Below are the code and all the weights of a small trained network. Each question names an input and a class and asks about switching units off, where a switched-off unit gives its printed mean instead of its output.

import numpy as np


def w(rows, s, z=0):
    codes = np.array(rows[::2]) - 128.0
    scale = np.full(codes.shape[1], s)
    scale[-1] = z or s
    return codes * scale


def f(y):
    return np.maximum(y, 0)


def log_softmax(a):
    a = a - a.max(-1, keepdims=True)
    return a - np.log(np.exp(a).sum(-1, keepdims=True))


def net(x, mask):
    res = np.array(x, float).reshape(1, 8) / 4 @ E
    y = f(res @ A[0][:, :-1].T + A[0][:, -1])
    res = res + np.where(mask, y, B[0][:, -1]) @ B[0][:, :-1]
    return log_softmax(res[-1] @ U[:, :-1].T + U[:, -1])


A, B = {}, {}
E = w([
[167,94,141,73,87,156,40,65,55,236],'x0',
[159,202,183,229,51,80,74,93,96,74],'x1',
[232,120,151,31,120,107,108,200,95,41],'x2',
[172,79,195,129,93,213,143,71,227,92],'x3',
[111,68,87,173,204,190,71,98,65,38],'x4',
[126,128,128,128,128,129,128,128,127,124],'x5',
[112,109,253,114,225,64,130,99,115,137],'x6',
[130,128,127,128,129,128,128,128,127,129],'x7',
],0.0075)
A[0] = w([
[228,131,137,50,113,104,101,208,104,60,69],'N0',
[115,104,252,98,236,80,131,100,106,134,64],'N1',
[167,117,140,98,111,147,55,89,82,206,80],'N2',
[144,182,178,222,68,97,84,107,108,81,43],'N3',
[127,101,98,150,169,161,71,105,91,59,40],'N4',
[97,160,120,177,155,104,186,183,184,66,12],'N5',
[130,146,137,96,84,89,174,152,176,189,90],'N6',
[98,123,205,113,193,77,143,102,93,130,48],'N7',
[98,61,94,49,176,180,171,162,147,181,9],'N8',
[146,172,154,95,78,80,164,146,183,192,62],'N9',
[162,86,217,133,119,188,147,60,217,104,90],'N10',
[146,156,2,132,34,201,134,165,131,109,66],'N11',
[149,143,8,135,55,178,131,162,128,125,62],'N12',
[150,183,164,88,65,76,183,158,179,199,90],'N13',
[176,72,201,120,98,220,153,57,236,90,109],'N14',
[65,139,117,178,124,139,137,96,155,166,12],'N15',
[112,45,77,174,207,188,84,87,78,57,82],'N16',
[67,188,87,120,193,26,120,188,21,167,77],'N17',
[45,145,99,190,134,140,136,86,146,186,50],'N18',
[111,139,165,146,170,103,166,141,150,95,100],'N19',
[213,133,142,41,114,99,106,201,108,48,39],'N20',
[104,162,120,175,157,105,180,179,185,62,3],'N21',
[144,167,151,101,77,83,183,152,187,199,43],'N22',
[102,155,129,158,152,114,187,189,172,55,12],'N23',
[160,106,146,93,100,142,56,76,67,205,78],'N24',
[50,144,108,192,125,130,129,64,162,183,59],'N25',
[158,194,198,225,38,84,74,83,88,82,79],'N26',
[156,108,144,95,96,150,57,80,82,203,53],'N27',
[84,45,91,32,199,174,194,168,157,177,45],'N28',
[37,135,111,194,128,136,146,69,155,188,67],'N29',
[168,101,140,90,98,152,61,58,72,202,75],'N30',
],0.007,0.0039)
B[0] = w([
[214,42,187,192,180,194,203,90,72,203,245],'N0',
[93,85,232,211,54,77,45,104,237,183,220],'N1',
[62,78,89,94,95,93,221,141,164,50,217],'N2',
[185,196,68,40,216,80,112,74,179,138,214],'N3',
[83,165,177,90,161,187,105,127,100,80,184],'N4',
[77,77,80,79,87,92,213,123,164,73,187],'N5',
[82,171,173,95,170,196,75,108,67,50,183],'N6',
[110,107,179,184,67,101,60,130,194,167,181],'N7',
[205,212,57,73,199,53,93,60,186,135,190],'N8',
[77,167,161,107,156,189,82,129,81,63,190],'N9',
[134,156,39,180,54,96,97,232,75,194,224],'N10',
[86,81,250,202,78,58,45,100,231,180,238],'N11',
[97,83,236,203,72,69,49,108,221,178,219],'N12',
[53,182,177,101,167,216,70,131,60,47,211],'N13',
[136,175,9,179,58,111,92,253,25,193,252],'N14',
[179,72,167,143,153,163,183,119,92,152,166],'N15',
[35,212,197,78,155,224,53,131,50,38,224],'N16',
[142,159,16,191,23,117,79,253,66,199,225],'N17',
[207,74,174,156,172,190,178,119,65,165,190],'N18',
[79,84,132,127,75,102,153,127,171,111,169],'N19',
[231,38,184,186,193,204,212,94,70,201,236],'N20',
[69,74,80,67,81,88,218,122,161,67,183],'N21',
[80,164,173,104,168,193,78,118,78,56,189],'N22',
[69,80,101,84,92,98,218,115,150,74,183],'N23',
[63,81,85,96,91,96,225,137,164,55,226],'N24',
[215,68,169,142,167,176,188,117,73,163,197],'N25',
[208,215,41,47,225,79,100,55,189,151,255],'N26',
[70,82,96,102,99,93,218,131,156,59,214],'N27',
[216,217,60,70,208,63,85,48,189,140,213],'N28',
[226,57,181,158,177,194,189,111,68,177,201],'N29',
[63,86,95,97,97,96,218,126,164,65,230],'N30',
],0.0058,0.008)
U = w([
[68,83,100,95,99,102,249,122,162,61,54],'0',
[217,70,186,150,168,184,197,103,77,173,59],'1',
[193,207,71,79,190,84,91,66,186,136,27],'2',
[58,180,186,105,151,204,59,126,68,54,185],'3',
[99,93,218,174,79,85,52,114,220,169,255],'4',
[135,157,38,158,67,116,102,239,58,182,197],'5',
],0.011,0.00068)

Each question gives the input, the list of numbers given to net, and the class t.
The units are the neurons (one row each of A and B). Each row of codes is followed by its name. A weight is (code - 128) times the scale printed after its matrix; where a second scale follows, it is the last column's (A, B and U).
mask holds one flag per neuron, in row order. A switched-off neuron (its flag False) gives its mean, the last column of its row in B, instead of its output. The means were averaged over made-up inputs and are rounded, as every weight is.
A unit's drop is (log p(t) with every unit on - log p(t) with that unit switched off) / (log p(t) with every unit on - log p(t) with every unit switched off).
The circuit of an input: a set's keep is (log p(t) with only the set's units on - log p(t) with every unit switched off) / (log p(t) with every unit on - log p(t) with every unit switched off). Starting from the 12 units with the biggest drops (on a tie, the unit counted first), units are removed one at a time, each time the one whose removal leaves the highest keep (on an exact tie, the one counted first), for as long as the keep stays at least 0.8.
circuit, biggest first: the units of the circuit, biggest drop first
top k neurons: the k neurons with the biggest drops, biggest first
drop of u: that unit's drop, to one decimal
input [-2,0,-5,-7,2,5,6,8], class 5: top neuron	[N17]
input [6,8,7,6,7,-7,8,1], class 2: top 4 neurons	[N26 N3 N11 N12]
input [3,-6,-1,4,8,-4,5,-6], class 3: top 2 neurons	[N16 N26]
input [-1,3,-4,5,-3,-7,-1,4], class 5: circuit, biggest first	[N14 N10]
input [-5,-7,0,-2,-7,-1,-7,8], class 2: top 2 neurons	[N28 N8]
input [1,0,-7,2,-3,4,7,7], class 1: top 2 neurons	[N29 N25]
input [0,6,-2,5,-3,-3,6,-2], class 2: top 4 neurons	[N26 N3 N11 N12]
input [5,5,-3,2,7,-3,3,3], class 3: top 2 neurons	[N16 N4]
input [7,-7,-1,8,-6,-3,6,-6], class 5: top 4 neurons	[N14 N10 N26 N3]
input [2,6,-1,-5,-4,-4,-7,4], class 4: top 3 neurons	[N11 N12 N28]
input [-6,2,1,1,8,-2,0,0], class 3: top 2 neurons	[N16 N4]
input [-4,8,7,-3,0,-4,-2,-3], class 2: top 2 neurons	[N26 N3]
input [-2,-8,-5,-6,-2,-7,-8,2], class 2: top 2 neurons	[N28 N8]
input [-2,-3,-2,-7,-3,0,3,4], class 5: circuit, biggest first	[N17]
input [-4,1,3,3,-5,0,-7,1], class 4: top 2 neurons	[N11 N12]
input [7,-7,-1,2,5,2,2,-1], class 0: top 2 neurons	[N30 N24]
input [2,-6,4,-3,-2,2,4,3], class 2: drop of N13	0.0
input [6,0,-3,7,2,2,-5,0], class 5: drop of N23	0.1
input [-4,1,-6,2,-6,1,-4,-6], class 1: drop of N20	-0.1
input [-4,1,2,-1,-1,0,7,-8], class 4: circuit, biggest first	[N1]
input [7,-7,8,1,-1,7,-8,6], class 1: drop of N5	0.2
